Below is a small trained network, with its code and all its weights. Each question gives an input and a target symbol and asks what happens when units are switched off, that is, made to give their printed mean instead of their output.

import numpy as np


def w(rows, s, z=0):
    codes = np.array(rows[::2]) - 128.0
    scale = np.full(codes.shape[1], s)
    scale[-1] = z or s
    return codes * scale


def norm(h):
    return h / np.sqrt((h * h).mean(-1, keepdims=True) + 1e-5)


def f(y):
    return y / 2 * (1 + np.tanh(0.7978845608 * (y + 0.044715 * y**3)))


def softmax(a):
    e = np.exp(a - a.max(-1, keepdims=True))
    return e / e.sum(-1, keepdims=True)


def log_softmax(a):
    a = a - a.max(-1, keepdims=True)
    return a - np.log(np.exp(a).sum(-1, keepdims=True))


def net(x, mask):
    ids = ['ΛΣβεζηθπτφψ'.index(c) for c in x.split()]
    T = len(ids)
    res = E[ids] + P[:T]
    u = 0
    for l in range(2):
        r = norm(res)
        for j in range(2):
            rows = slice(3 * j, 3 * j + 3)
            q, k, v = (r @ M[l][rows].T for M in (Q, K, V))
            z = softmax(np.where(np.tri(T) > 0, q @ k.T / 3**0.5, -1e9)) @ v
            o = O[l][rows]
            res = res + np.where(mask[u + j], z, o[:, -1]) @ o[:, :-1]
        u += 2
        y = f(norm(res) @ A[l][:, :-1].T + A[l][:, -1])
        res = res + np.where(mask[u : u + 4], y, B[l][:, -1]) @ B[l][:, :-1]
        u += 4
    return log_softmax(norm(res)[-1] @ U[:, :-1].T + U[:, -1])


Q, K, V, O, A, B = {}, {}, {}, {}, {}, {}
E = w([
[195,164,191,134,239,195,128,91,204],'Λ',
[106,194,73,170,106,160,191,69,228],'Σ',
[2,92,110,53,102,159,184,201,211],'β',
[146,133,149,202,88,93,149,170,148],'ε',
[31,143,189,188,67,179,42,39,131],'ζ',
[141,121,132,108,44,148,95,125,149],'η',
[146,74,143,119,124,250,134,208,94],'θ',
[129,96,158,116,175,103,40,169,174],'π',
[95,155,147,173,144,173,195,132,86],'τ',
[105,242,138,149,111,168,65,210,134],'φ',
[144,35,143,160,170,129,111,27,93],'ψ',
],0.017)
P = w([
[55,142,249,37,118,113,121,2,109],'0',
[101,118,93,126,151,232,62,74,124],'1',
[123,128,100,151,146,227,91,94,130],'2',
[128,122,112,138,140,224,100,117,134],'3',
[131,132,103,149,133,218,81,131,145],'4',
[154,104,126,148,146,189,114,117,139],'5',
],0.007)
Q[0] = w([
[151,80,190,194,89,209,111,126,202],'L0H0',
[116,148,94,72,160,86,103,65,114],'L0H0',
[97,115,163,159,146,137,128,148,144],'L0H0',
[138,131,112,97,144,63,134,133,99],'L0H1',
[163,105,129,113,184,144,143,9,131],'L0H1',
[105,108,54,118,141,84,146,134,61],'L0H1',
],0.012)
K[0] = w([
[253,112,160,250,71,88,125,197,126],'L0H0',
[94,177,116,103,151,164,108,106,125],'L0H0',
[129,136,128,159,117,98,119,129,139],'L0H0',
[137,124,13,118,131,123,80,109,151],'L0H1',
[161,129,127,188,103,104,106,150,120],'L0H1',
[129,119,35,134,158,181,98,109,128],'L0H1',
],0.011)
V[0] = w([
[193,126,176,222,93,35,167,163,81],'L0H0',
[118,142,230,106,143,139,186,120,94],'L0H0',
[150,119,2,140,169,190,145,171,158],'L0H0',
[124,88,93,137,141,213,45,97,101],'L0H1',
[156,118,133,212,80,153,109,137,186],'L0H1',
[180,146,83,170,114,72,150,153,122],'L0H1',
],0.0054)
O[0] = w([
[73,31,168,253,156,99,166,242,182,141],'L0H0',
[149,158,97,126,147,123,198,142,31,128],'L0H0',
[145,88,127,109,108,227,49,131,246,87],'L0H0',
[144,77,107,142,161,206,73,80,127,152],'L0H1',
[113,115,52,137,95,125,103,196,66,157],'L0H1',
[82,128,152,62,41,173,124,208,169,2],'L0H1',
],0.006,0.005)
A[0] = w([
[184,148,78,83,55,107,150,81,120,158],'L0N0',
[129,102,108,5,200,122,122,104,138,47],'L0N1',
[197,146,129,85,123,206,134,142,65,1],'L0N2',
[194,148,146,48,120,105,81,145,96,167],'L0N3',
],0.011,0.0044)
B[0] = w([
[204,73,22,142,2,137,158,134,191,249],'L0N0',
[48,64,93,55,242,169,98,201,201,237],'L0N1',
[108,126,218,216,151,225,146,226,55,248],'L0N2',
[180,85,140,113,114,89,34,228,187,252],'L0N3',
],0.0091,0.0028)
Q[1] = w([
[145,143,176,149,130,172,153,114,71],'L1H0',
[182,166,92,2,126,184,136,84,86],'L1H0',
[143,175,142,93,138,132,76,154,109],'L1H0',
[99,162,168,151,135,145,145,76,100],'L1H1',
[142,131,77,28,85,169,112,59,74],'L1H1',
[74,89,117,221,81,92,188,146,203],'L1H1',
],0.014)
K[1] = w([
[149,124,164,145,129,165,137,117,109],'L1H0',
[116,124,83,138,144,250,130,118,158],'L1H0',
[129,141,124,141,148,174,94,158,149],'L1H0',
[114,136,166,159,133,141,145,103,110],'L1H1',
[95,105,83,157,121,170,97,97,138],'L1H1',
[140,138,165,47,88,90,167,117,99],'L1H1',
],0.02)
V[1] = w([
[106,223,100,170,105,133,162,202,138],'L1H0',
[73,179,174,214,190,129,92,48,153],'L1H0',
[113,44,81,187,155,146,170,120,173],'L1H0',
[15,12,155,158,137,124,45,168,158],'L1H1',
[2,153,81,103,59,141,85,108,176],'L1H1',
[105,28,81,187,54,186,157,149,62],'L1H1',
],0.0085)
O[1] = w([
[95,221,92,120,187,114,116,73,94,119],'L1H0',
[117,122,109,78,134,29,56,88,179,174],'L1H0',
[61,69,121,97,61,118,201,54,143,144],'L1H0',
[120,111,144,205,109,46,107,93,101,252],'L1H1',
[2,155,169,174,148,130,78,143,122,131],'L1H1',
[135,42,166,81,143,83,109,124,84,147],'L1H1',
],0.0098,0.002)
A[1] = w([
[127,124,97,130,122,152,160,75,144,101],'L1N0',
[124,184,131,106,151,119,208,81,35,99],'L1N1',
[163,108,146,103,6,119,117,186,142,2],'L1N2',
[168,133,123,48,169,160,139,132,164,73],'L1N3',
],0.017,0.0093)
B[1] = w([
[152,127,45,105,104,135,135,160,126,173],'L1N0',
[134,117,117,119,155,5,122,224,61,253],'L1N1',
[162,161,210,50,69,78,124,163,164,250],'L1N2',
[141,154,155,145,163,97,182,103,144,209],'L1N3',
],0.017,0.0041)
U = w([
[147,165,1,127,71,126,159,120,147,153],'Λ',
[15,123,131,34,163,138,166,142,151,121],'Σ',
[65,175,170,161,86,86,128,20,93,192],'β',
[110,142,106,123,145,37,190,160,57,181],'ε',
[137,70,101,133,180,84,43,183,210,3],'ζ',
[131,94,162,149,129,202,171,149,76,138],'η',
[177,29,93,126,120,77,145,41,121,109],'θ',
[137,130,135,248,71,78,184,129,173,90],'π',
[164,166,173,119,194,102,200,64,188,134],'τ',
[147,239,101,144,131,147,89,157,116,124],'φ',
[149,134,188,60,43,102,144,151,173,138],'ψ',
],0.007,0.005)

Each question gives the input, a string of symbols that net reads in full, and the target symbol t.
The units are the heads (3 rows each of Q, K, V and O) and the neurons (one row each of A and B). Each row of codes is followed by its name. A weight is (code - 128) times the scale printed after its matrix; where a second scale follows, it is the last column's (O, A, B and U).
mask holds one flag per unit, layer by layer, with each layer's heads first. A switched-off unit (its flag False) gives its mean, the last column of its rows in O or B, instead of its output. The means were averaged over made-up inputs and are rounded, as every weight is.
A unit's drop is (log p(t) with every unit on - log p(t) with that unit switched off) / (log p(t) with every unit on - log p(t) with every unit switched off).
top k neurons: the k neurons with the biggest drops, biggest first
k most important neurons of layer l: the k neurons of layer l with the biggest drops, biggest first
heads that matter: for each layer, one digit per head in row order, 1 if its drop is at least 0.15 and else 0, layers parted by /
drop of u: that unit's drop, to one decimal
input ε η Λ φ Σ Λ, target ε: heads that matter : 10 / 00
input Σ η β ε β φ, target Σ: heads that matter : 10 / 11
input π Σ ε Λ ψ, target π: heads that matter : 10 / 01
input η ε η η, target η: heads that matter : 10 / 10
input Λ ε ζ, target Λ: heads that matter : 10 / 01
input ζ η ε τ φ ζ, target ζ: heads that matter : 10 / 10
input ψ ζ π ε η Λ, target ψ: heads that matter : 11 / 10
input φ π Λ ε η π, target φ: heads that matter : 10 / 11
input β ψ Λ η ε, target β: top neuron : L0N1
input θ Σ η ε η, target θ: top 2 neurons : L0N3, L0N0
input ε π θ θ Λ Σ, target ε: heads that matter : 10 / 00
input Σ ζ τ τ η ε, target Σ: heads that matter : 00 / 11
input θ ψ φ φ ε, target θ: heads that matter : 00 / 11
input τ φ η ε, target τ: top neuron : L1N3
input ψ β ψ ε η θ, target ψ: top 2 neurons : L1N2, L0N1
input η ζ ζ ζ η Σ, target Λ: top 2 neurons : L1N0, L0N0
input η β ψ Λ φ ε, target η: 2 most important neurons of layer 0 : L0N0, L0N3
input Λ ζ ε β τ τ, target Λ: top 2 neurons : L1N0, L0N1
input θ ζ ε Λ ψ φ, target θ: 2 most important neurons of layer 0 : L0N2, L0N3
input ε η β, target ε: top neuron : L1N1
input ζ π ψ ψ ε β, target ζ: drop of L0N3 : -0.1
